Below are the code and all the weights of a small trained network. Each question names an input and a target symbol and asks about switching units off, where a switched-off unit gives its printed mean instead of its output.

import numpy as np


def w(rows, s, z=0):
    codes = np.array(rows[::2]) - 128.0
    scale = np.full(codes.shape[1], s)
    scale[-1] = z or s
    return codes * scale


def f(y):
    return np.maximum(y, 0)


def softmax(a):
    e = np.exp(a - a.max(-1, keepdims=True))
    return e / e.sum(-1, keepdims=True)


def log_softmax(a):
    a = a - a.max(-1, keepdims=True)
    return a - np.log(np.exp(a).sum(-1, keepdims=True))


def net(x, mask):
    ids = ['ΔΘΛΣβγεζηξψω'.index(c) for c in x.split()]
    T = len(ids)
    res = E[ids] + P[:T]
    u = 0
    for l in range(2):
        q, k, v = (res @ M[l].T for M in (Q, K, V))
        z = softmax(np.where(np.tri(T) > 0, q @ k.T / 2**0.5, -1e9)) @ v
        res = res + np.where(mask[u], z, O[l][:, -1]) @ O[l][:, :-1]
        u += 1
        y = f(res @ A[l][:, :-1].T + A[l][:, -1])
        res = res + np.where(mask[u : u + 8], y, B[l][:, -1]) @ B[l][:, :-1]
        u += 8
    return log_softmax(res[-1] @ U[:, :-1].T + U[:, -1])


Q, K, V, O, A, B = {}, {}, {}, {}, {}, {}
E = w([
[177,97,183,83,241,154,186,166,152],'Δ',
[183,151,118,251,57,70,172,131,60],'Θ',
[74,122,70,130,212,108,206,219,178],'Λ',
[179,148,80,139,208,223,128,15,135],'Σ',
[121,91,153,83,113,119,249,186,196],'β',
[135,18,199,125,171,126,184,167,152],'γ',
[195,66,227,112,174,169,91,40,153],'ε',
[119,165,161,184,128,46,50,153,201],'ζ',
[37,133,98,208,75,209,89,78,245],'η',
[103,231,140,75,129,112,190,200,48],'ξ',
[104,52,96,231,201,109,182,198,161],'ψ',
[112,107,110,92,59,74,237,52,56],'ω',
],0.017)
P = w([
[158,158,190,222,121,168,133,95,200],'0',
[148,145,172,200,126,154,139,118,186],'1',
[154,137,148,169,132,155,133,132,160],'2',
[143,121,134,150,136,142,129,142,140],'3',
[149,114,121,121,146,133,125,156,117],'4',
[141,105,111,107,158,127,130,164,96],'5',
[136,95,98,77,166,121,134,189,74],'6',
[125,80,86,56,173,117,132,189,58],'7',
[117,63,60,39,192,110,117,210,31],'8',
[122,58,60,2,213,108,122,214,8],'9',
],0.0095)
Q[0] = w([
[123,114,199,142,140,76,189,254,145],'0.h1',
[109,179,136,117,88,108,4,153,137],'0.h1',
],0.017)
K[0] = w([
[130,144,133,119,103,50,142,161,56],'0.h1',
[93,117,161,136,135,125,108,149,252],'0.h1',
],0.023)
V[0] = w([
[103,3,45,72,143,86,162,49,159],'0.h1',
[117,116,133,53,254,119,168,199,87],'0.h1',
],0.0053)
O[0] = w([
[40,174,243,177,227,3,181,153,167,5],'0.h1',
[57,142,177,220,120,243,53,207,178,57],'0.h1',
],0.007,0.0023)
A[0] = w([
[152,115,65,89,150,123,55,171,135,90],'0.n1',
[142,96,159,25,110,137,164,158,142,58],'0.n2',
[103,212,131,230,114,160,167,137,173,135],'0.n3',
[34,160,143,209,44,195,37,76,148,90],'0.n4',
[124,255,154,233,125,128,55,156,230,56],'0.n5',
[150,149,213,76,90,131,121,120,164,92],'0.n6',
[103,183,67,89,188,141,132,63,36,2],'0.n7',
[67,132,125,36,95,115,170,94,104,64],'0.n8',
],0.0088,0.0097)
B[0] = w([
[153,132,155,194,40,172,202,72,190,204],'0.n1',
[104,157,24,229,159,135,109,149,190,203],'0.n2',
[47,107,84,162,80,161,155,3,108,253],'0.n3',
[189,83,143,80,82,68,245,125,223,161],'0.n4',
[85,243,26,91,245,80,38,182,98,192],'0.n5',
[109,102,92,95,103,91,76,48,145,154],'0.n6',
[198,140,190,94,59,73,106,171,104,150],'0.n7',
[120,203,138,87,192,162,103,177,53,178],'0.n8',
],0.0073,0.004)
Q[1] = w([
[145,144,88,197,111,134,240,252,119],'1.h1',
[189,125,70,159,84,68,80,82,135],'1.h1',
],0.012)
K[1] = w([
[116,185,108,205,38,108,205,232,2],'1.h1',
[189,170,76,167,94,51,86,124,238],'1.h1',
],0.0094)
V[1] = w([
[151,134,146,235,108,132,130,112,175],'1.h1',
[166,253,148,90,71,136,134,33,135],'1.h1',
],0.007)
O[1] = w([
[109,109,64,80,155,89,89,109,93,216],'1.h1',
[51,132,182,149,181,153,113,254,112,254],'1.h1',
],0.0075,0.0041)
A[1] = w([
[141,158,92,129,188,99,57,243,22,12],'1.n1',
[254,104,208,39,195,165,121,174,101,69],'1.n2',
[31,182,72,67,199,166,130,186,119,51],'1.n3',
[54,86,165,60,242,159,59,211,94,82],'1.n4',
[118,107,65,77,182,106,99,164,122,88],'1.n5',
[139,11,117,108,139,161,169,130,126,72],'1.n6',
[170,68,113,246,128,73,60,36,190,2],'1.n7',
[115,153,165,226,158,130,97,224,232,46],'1.n8',
],0.0077,0.0082)
B[1] = w([
[66,123,150,68,152,150,101,55,247,212],'1.n1',
[32,70,104,185,57,60,100,161,118,179],'1.n2',
[138,41,200,209,104,105,82,112,107,254],'1.n3',
[171,194,43,120,101,151,223,92,116,241],'1.n4',
[201,165,180,163,106,86,87,194,122,210],'1.n5',
[141,193,182,147,98,104,80,175,186,207],'1.n6',
[116,76,132,7,128,152,90,209,3,168],'1.n7',
[109,180,173,46,92,118,111,78,5,202],'1.n8',
],0.008,0.0058)
U = w([
[125,250,110,80,137,86,81,101,155,159],'Δ',
[174,96,92,147,206,98,164,221,200,144],'Θ',
[126,140,111,124,133,117,154,97,150,68],'Λ',
[196,166,109,116,245,216,167,45,162,254],'Σ',
[60,132,56,87,76,111,215,70,253,169],'β',
[88,177,165,114,176,60,218,126,109,114],'γ',
[130,144,108,118,122,113,144,109,143,84],'ε',
[169,13,236,99,123,116,106,64,142,165],'ζ',
[245,157,78,167,20,77,176,21,90,132],'η',
[80,132,33,66,169,124,141,147,104,61],'ξ',
[95,130,113,210,129,92,115,96,142,32],'ψ',
[90,158,121,136,66,209,130,166,128,124],'ω',
],0.0061,0.004)

Each question gives the input, a string of symbols that net reads in full, and the target symbol t.
The units are the heads (2 rows each of Q, K, V and O) and the neurons (one row each of A and B). Each row of codes is followed by its name. A weight is (code - 128) times the scale printed after its matrix; where a second scale follows, it is the last column's (O, A, B and U).
mask holds one flag per unit, layer by layer, with each layer's heads first. A switched-off unit (its flag False) gives its mean, the last column of its rows in O or B, instead of its output. The means were averaged over made-up inputs and are rounded, as every weight is.
A unit's drop is (log p(t) with every unit on - log p(t) with that unit switched off) / (log p(t) with every unit on - log p(t) with every unit switched off).
The circuit of an input: a set's keep is (log p(t) with only the set's units on - log p(t) with every unit switched off) / (log p(t) with every unit on - log p(t) with every unit switched off). Starting from the 12 units with the biggest drops (on a tie, the unit counted first), units are removed one at a time, each time the one whose removal leaves the highest keep (on an exact tie, the one counted first), for as long as the keep stays at least 0.8.
circuit, biggest first: the units of the circuit, biggest drop first
k most important neurons: the k neurons with the biggest drops, biggest first
top k neurons in layer l: the k neurons of layer l with the biggest drops, biggest first
drop of u: that unit's drop, to one decimal
input Λ Δ ζ Θ ξ Δ ξ γ β, target ω: circuit, biggest first	[0.h1]
input β ζ ζ γ Σ η ξ ε Σ Λ, target ω: circuit, biggest first	[0.h1; 0.n1]
input ε ξ Θ ω Θ Δ Θ ω ζ Δ, target γ: circuit, biggest first	[0.h1; 1.n8]
input Θ γ Σ γ ε Δ Θ γ ζ, target Δ: circuit, biggest first	[0.h1; 0.n5; 1.n8]
input Θ ε γ Δ, target Θ: 2 most important neurons	[0.n2; 1.n5]
input ε η β ψ γ ψ η Λ Δ, target Σ: circuit, biggest first	[0.h1; 1.n4]
input ε Θ γ Λ ψ γ, target Θ: 2 most important neurons	[0.n2; 1.n5]
input ω γ ζ ψ γ, target γ: 2 most important neurons	[1.n8; 0.n8]
input ζ Θ ζ γ β, target Θ: 2 most important neurons	[0.n2; 1.n5]
input ψ Θ ω, target γ: circuit, biggest first	[0.h1; 1.h1]
input η Δ Δ γ ω β Δ γ Δ, target γ: circuit, biggest first	[0.h1; 1.n8; 1.h1; 0.n8]
input Δ γ ζ ε β ψ, target ξ: circuit, biggest first	[1.h1; 1.n7; 0.h1; 0.n3]
input ξ Σ ψ Δ, target ω: circuit, biggest first	[0.h1; 1.h1; 1.n2]
input ψ Λ ω Λ Θ Δ, target Θ: top 2 neurons in layer 0	[0.n2; 0.n3]
input ζ ψ ζ ξ Σ ψ β, target ω: circuit, biggest first	[0.h1; 1.h1]
input ψ β γ Λ ω γ ε Δ η ψ, target γ: top 2 neurons in layer 1	[1.n8; 1.n4]
input ω Θ Θ γ Θ η Λ Θ β, target Θ: top 2 neurons in layer 1	[1.n5; 1.n8]
input ξ Θ ξ γ, target ω: drop of 0.n2	0.0
input ω ε ξ, target ω: drop of 0.h1	0.7
input γ Σ β ψ, target ξ: drop of 1.n7	0.8
